Here is a tiny trained network, its code and every weight. The questions are about switching its units off for an input and a class, where a switched-off unit gives its printed mean instead of its output.

import numpy as np


def w(rows, s, z=0):
    codes = np.array(rows[::2]) - 128.0
    scale = np.full(codes.shape[1], s)
    scale[-1] = z or s
    return codes * scale


def f(y):
    return np.maximum(y, 0)


def log_softmax(a):
    a = a - a.max(-1, keepdims=True)
    return a - np.log(np.exp(a).sum(-1, keepdims=True))


def net(x, mask):
    res = np.array(x, float).reshape(1, 3) / 4 @ E
    y = f(res @ A[0][:, :-1].T + A[0][:, -1])
    res = res + np.where(mask, y, B[0][:, -1]) @ B[0][:, :-1]
    return log_softmax(res[-1] @ U[:, :-1].T + U[:, -1])


A, B = {}, {}
E = w([
[63,175,79,158,198,58],'x0',
[162,102,106,126,248,175],'x1',
[98,98,202,86,126,121],'x2',
],0.013)
A[0] = w([
[129,160,106,159,164,168,173],'N0',
[110,114,152,112,150,68,231],'N1',
[87,101,223,106,4,121,195],'N2',
[207,127,132,141,102,201,176],'N3',
[92,124,121,183,149,95,133],'N4',
[126,151,165,77,105,149,155],'N5',
[112,204,72,182,143,81,220],'N6',
[100,216,65,168,61,75,213],'N7',
[155,56,215,49,143,167,253],'N8',
[182,122,127,81,141,146,148],'N9',
[139,132,100,166,172,162,191],'N10',
[117,213,84,136,97,85,149],'N11',
[118,131,107,129,205,130,209],'N12',
],0.011,0.0043)
B[0] = w([
[109,94,90,47,97,44,176],'N0',
[60,153,139,193,131,63,171],'N1',
[7,83,192,139,62,147,254],'N2',
[176,96,134,94,94,123,210],'N3',
[122,136,127,116,117,63,169],'N4',
[91,38,121,109,123,130,169],'N5',
[84,192,61,87,108,86,220],'N6',
[110,211,153,91,96,106,229],'N7',
[186,108,221,179,186,136,240],'N8',
[193,139,158,94,159,129,170],'N9',
[144,90,84,35,115,43,187],'N10',
[71,254,104,86,128,179,192],'N11',
[115,72,61,150,168,33,200],'N12',
],0.0086,0.014)
U = w([
[227,79,118,117,130,136,220],'0',
[124,245,95,150,108,122,179],'1',
[114,57,187,200,79,134,104],'2',
[130,114,160,118,189,208,16],'3',
[144,109,133,213,230,115,253],'4',
[85,148,146,139,73,137,101],'5',
[155,141,81,174,183,170,7],'6',
[115,109,28,113,144,106,185],'7',
],0.012,0.0025)

Each question gives the input, the list of numbers given to net, and the class t.
The units are the neurons (one row each of A and B). Each row of codes is followed by its name. A weight is (code - 128) times the scale printed after its matrix; where a second scale follows, it is the last column's (A, B and U).
mask holds one flag per neuron, in row order. A switched-off neuron (its flag False) gives its mean, the last column of its row in B, instead of its output. The means were averaged over made-up inputs and are rounded, as every weight is.
A unit's drop is (log p(t) with every unit on - log p(t) with that unit switched off) / (log p(t) with every unit on - log p(t) with every unit switched off).
The circuit of an input: a set's keep is (log p(t) with only the set's units on - log p(t) with every unit switched off) / (log p(t) with every unit on - log p(t) with every unit switched off). Starting from the 12 units with the biggest drops (on a tie, the unit counted first), units are removed one at a time, each time the one whose removal leaves the highest keep (on an exact tie, the one counted first), for as long as the keep stays at least 0.8.
units of the circuit, in order: the units of the circuit, biggest drop first
k most important neurons: the k neurons with the biggest drops, biggest first
drop of u: that unit's drop, to one decimal
input [-3,-8,3], class 2: 2 most important neurons -> N2, N6
input [-5,-8,-2], class 2: units of the circuit, in order -> N2
input [-7,3,0], class 0: units of the circuit, in order -> N3, N9
input [0,-3,3], class 2: 2 most important neurons -> N6, N11
input [-2,-5,1], class 2: units of the circuit, in order -> N6, N2
input [5,-7,3], class 1: 3 most important neurons -> N11, N7, N6
input [-8,1,-4], class 0: 2 most important neurons -> N3, N9
input [-5,4,3], class 0: 2 most important neurons -> N2, N3
input [-5,-6,-3], class 2: 2 most important neurons -> N6, N2
input [-2,2,-1], class 0: drop of N2 -> 0.3
input [-4,0,-7], class 0: drop of N2 -> 0.2
input [-1,-7,8], class 2: drop of N2 -> 0.0
input [-8,8,5], class 0: drop of N2 -> 0.1
input [-3,2,0], class 0: most important neuron -> N2
